Look-ups in named tables: a row name and a column name give one cell, copied from the table.

Gufarun.tsv
	Rizusom	Kifoged	Sorip	Mig	Sir	Konidu	Giso	Bonedoz
Zus	0.6	0.9	0.5	0.4	0.5	0.5	0.5	0.3
Domeri	0.5	0.5	0.2	0.2	0.4	0.6	0.5	0.2
Bul	0.4	0.3	0.3	0.1	0.3	0.3	0.5	0.2
Natufe	0.6	0.5	0.7	0.7	0.4	0.5	0.6	0.4
Rusita	0.4	0.4	0.3	0.3	0.6	0.6	0.2	0.6
Dotobe	0.7	0.3	0.2	0.3	0.4	0.4	0.6	0.6
Zug	0.1	0.0	0.7	0.3	0.5	0.3	0.3	0.3
Bil	0.7	0.7	0.3	0.3	0.7	0.4	0.3	0.5

What is the Sir of Bul in Gufarun?
0.3
What is the Sorip of Domeri in Gufarun?
0.2
What is the Rizusom of Domeri in Gufarun?
0.5
What is the Sorip of Dotobe in Gufarun?
0.2
What is the Sir of Zus in Gufarun?
0.5
What is the Sorip of Bil in Gufarun?
0.3
What is the Sorip of Bul in Gufarun?
0.3
What is the Konidu of Bul in Gufarun?
0.3
What is the Konidu of Domeri in Gufarun?
0.6
What is the Giso of Dotobe in Gufarun?
0.6
What is the Kifoged of Domeri in Gufarun?
0.5
What is the Kifoged of Bul in Gufarun?
0.3
What is the Kifoged of Rusita in Gufarun?
0.4
What is the Bonedoz of Zus in Gufarun?
0.3
What is the Kifoged of Bil in Gufarun?
0.7
What is the Rizusom of Rusita in Gufarun?
0.4
What is the Bonedoz of Dotobe in Gufarun?
0.6
Row with the largest Kifoged: Zus

Table Vop
columns: Purik, Dez, Rebuk, Muzepom
Nefet: [102, 46, 193, 113]
Meku: [50, 142, 43, 65]
Zof: [114, 47, 233, 89]
Rebof: [94, 86, 40, 101]
Fipa: [91, 98, 78, 61]

What is the Dez of Nefet in Vop?
46
What is the Rebuk of Fipa in Vop?
78
What is the Purik of Fipa in Vop?
91
What is the Purik of Nefet in Vop?
102
What is the Muzepom of Meku in Vop?
65
What is the Muzepom of Zof in Vop?
89
What is the Rebuk of Nefet in Vop?
193
What is the Rebuk of Meku in Vop?
43
What is the Rebuk of Rebof in Vop?
40
What is the Purik of Meku in Vop?
50
What is the Muzepom of Nefet in Vop?
113
Which row has the largest Rebuk? Zof

Table Fuv
	Dapumi	Kog
Tis	51	73
Dima	76	52
Rir	60	33
Zugovo	84	41
Viz	30	64
Nusa	13	46
Kageta	52	56
Mif	96	37
Dunader	75	7
Tek	24	36
Pufera	2	77
Matag	23	39
Tema	80	5
Botab	91	20

Dapumi of Zugovo = 84
Dapumi of Viz = 30
Dapumi of Tek = 24
Dapumi of Botab = 91
Kog of Viz = 64
Dapumi of Tis = 51
Kog of Botab = 20
Kog of Matag = 39
Kog of Tis = 73
Row with the largest Dapumi: Mif

Pum:
|  | Tada | Varote | Leg | Vozudo | Fomito | Niriro | Kif | Tar |
|---|---|---|---|---|---|---|---|---|
| Musus | 92 | 246 | 42 | 72 | 234 | 233 | 235 | 114 |
| Bomulu | 126 | 223 | 104 | 102 | 215 | 210 | 215 | 141 |
| Lozip | 133 | 224 | 92 | 50 | 217 | 209 | 216 | 108 |
| Peg | 135 | 210 | 127 | 70 | 207 | 207 | 217 | 135 |
| Nibo | 119 | 212 | 87 | 49 | 202 | 198 | 195 | 127 |

What is the Vozudo of Bomulu in Pum? 102
What is the Varote of Peg in Pum? 210
What is the Tada of Nibo in Pum? 119
What is the Tada of Musus in Pum? 92
What is the Vozudo of Musus in Pum? 72
What is the Tar of Peg in Pum? 135
What is the Niriro of Lozip in Pum? 209
What is the Fomito of Bomulu in Pum? 215
What is the Tar of Bomulu in Pum? 141
What is the Kif of Bomulu in Pum? 215
What is the Leg of Lozip in Pum? 92
What is the Tada of Peg in Pum? 135
What is the Varote of Nibo in Pum? 212
What is the Fomito of Peg in Pum? 207
Row with the largest Niriro: Musus

Table Feva
|  | Mobi | Fadotod | Bufona | Mego | Vibup |
|---|---|---|---|---|---|
| Bulib | 51222 | 96806 | 48577 | 34470 | 62965 |
| Dos | 74601 | 53512 | 69605 | 59936 | 69716 |
| Vib | 89971 | 84077 | 58586 | 13865 | 98375 |
| Vupemer | 22225 | 60018 | 62553 | 46905 | 56531 |
| Bita | 63147 | 22594 | 58567 | 56005 | 86967 |
| Todasi | 71380 | 59790 | 40378 | 29941 | 98700 |
| Lige | 67503 | 41575 | 68921 | 67978 | 65192 |

Vupemer, Bufona: 62553
Todasi, Vibup: 98700
Bita, Mego: 56005
Vupemer, Mego: 46905
Dos, Bufona: 69605
Vib, Mobi: 89971
Bita, Fadotod: 22594
Vupemer, Vibup: 56531
Todasi, Mobi: 71380
Vib, Mego: 13865
Vupemer, Mobi: 22225
Lige, Fadotod: 41575
Bulib, Bufona: 48577
Bulib, Mobi: 51222
Lige, Mobi: 67503

Gib:
,Mibu,Komemas,Bovam,Revod,Lak,Vinuka,Fov,Dulub,Nub,Nav
Saf,108,150,149,144,117,58,197,121,140,101
Nosat,99,119,139,144,111,91,197,152,153,76
Rifa,102,142,149,144,115,63,197,134,144,90
Kur,138,128,141,155,130,108,197,61,116,150
Vulufuf,99,131,145,145,113,71,197,143,148,81
Tiz,134,145,139,153,126,78,197,72,126,142
Makipuv,114,154,147,145,119,58,197,109,137,113
Kidolu,99,120,139,145,111,81,197,151,153,76
Nol,138,119,144,154,130,109,197,61,116,150
Bibetov,129,151,141,150,124,67,197,83,130,134
Kato,138,137,139,155,128,92,197,65,121,147
Fug,122,154,144,147,122,59,197,95,133,124

Komemas of Bibetov = 151
Vinuka of Kato = 92
Mibu of Kidolu = 99
Lak of Vulufuf = 113
Fov of Makipuv = 197
Vinuka of Rifa = 63
Nav of Kur = 150
Nub of Nol = 116
Mibu of Nosat = 99
Dulub of Rifa = 134
Vinuka of Bibetov = 67
Revod of Bibetov = 150
Mibu of Saf = 108
Nub of Rifa = 144
Lak of Saf = 117
Komemas of Kidolu = 120
Lak of Kato = 128

Kolefis.tsv
	San	Zub	Rekuv	Teremo
Tapobo	175	138	140	102
Nav	139	138	116	224
Fiv	33	110	71	157
Topifod	235	94	162	170
Vububeg	107	189	201	75
Vego	143	156	124	159
Tarizot	128	156	166	86
Pota	115	144	205	185
Segitis	128	188	169	96
Fem	103	163	116	215
Tatif	162	145	127	107
Kuv	225	132	133	119

What is the Teremo of Tatif in Kolefis? 107
What is the Rekuv of Vego in Kolefis? 124
What is the San of Fiv in Kolefis? 33
What is the Teremo of Fem in Kolefis? 215
What is the Zub of Nav in Kolefis? 138
What is the Rekuv of Tapobo in Kolefis? 140
What is the Zub of Vububeg in Kolefis? 189
What is the San of Nav in Kolefis? 139
What is the Rekuv of Segitis in Kolefis? 169
What is the Teremo of Kuv in Kolefis? 119
What is the Teremo of Fiv in Kolefis? 157
What is the Zub of Vego in Kolefis? 156
What is the Rekuv of Nav in Kolefis? 116
What is the San of Tapobo in Kolefis? 175
What is the Teremo of Topifod in Kolefis? 170
What is the San of Fem in Kolefis? 103
What is the Rekuv of Vububeg in Kolefis? 201
What is the Zub of Fiv in Kolefis? 110
What is the Rekuv of Fiv in Kolefis? 71
What is the Teremo of Tapobo in Kolefis? 102

Givag
|  | Zudar | Pidu | Kan | Ziven | Dabunog | Dules | Volase | Vorolef |
|---|---|---|---|---|---|---|---|---|
| Guf | 90 | 63 | 66 | 72 | 245 | 168 | 81 | 69 |
| Dol | 41 | 84 | 185 | 233 | 87 | 71 | 82 | 73 |
| Nogus | 98 | 76 | 80 | 181 | 223 | 80 | 90 | 72 |
| Bip | 113 | 82 | 220 | 221 | 76 | 84 | 79 | 68 |

Guf, Zudar -> 90
Nogus, Volase -> 90
Nogus, Dabunog -> 223
Nogus, Kan -> 80
Bip, Dules -> 84
Bip, Vorolef -> 68
Nogus, Vorolef -> 72
Dol, Kan -> 185

Vunusiz
columns: Zuf, Bonid, Guba, Ful, Tozi, Gur, Las
Vilu: [-0.152, 0.015, 0.116, -0.393, -0.131, 0.194, -0.473]
Fev: [-0.238, 0.217, 0.019, 0.179, -0.067, -0.430, -0.193]
Kabib: [-0.121, -0.058, -0.073, -0.339, -0.101, 0.223, 0.045]
Pimi: [-0.003, -0.330, -0.405, -0.174, 0.647, 0.381, -0.005]
Sesal: [0.159, -0.707, 0.130, 0.293, 0.189, 0.307, -0.195]
Biv: [-0.412, 0.621, -0.360, 0.429, -0.203, 0.151, 0.428]
Vozamaz: [-0.100, -0.106, 0.014, -0.408, 0.500, 0.353, -0.466]
Rul: [-0.163, 0.040, 0.272, -0.297, -0.413, 0.338, 0.287]
Los: [-0.063, -0.192, -0.243, 0.143, -0.381, 0.060, 0.009]
Vit: [0.092, -0.553, 0.383, -0.132, 0.286, -0.223, 0.149]
Ris: [-0.097, -0.112, -0.068, 0.211, -0.271, -0.303, 0.135]
Topuru: [-0.309, 0.381, 0.149, -0.329, -0.007, -0.339, 0.043]

What is the Guba of Ris in Vunusiz? -0.068
What is the Guba of Pimi in Vunusiz? -0.405
What is the Bonid of Topuru in Vunusiz? 0.381
What is the Ful of Vilu in Vunusiz? -0.393
What is the Las of Vozamaz in Vunusiz? -0.466
What is the Gur of Biv in Vunusiz? 0.151
What is the Gur of Kabib in Vunusiz? 0.223
What is the Ful of Kabib in Vunusiz? -0.339
What is the Zuf of Biv in Vunusiz? -0.412

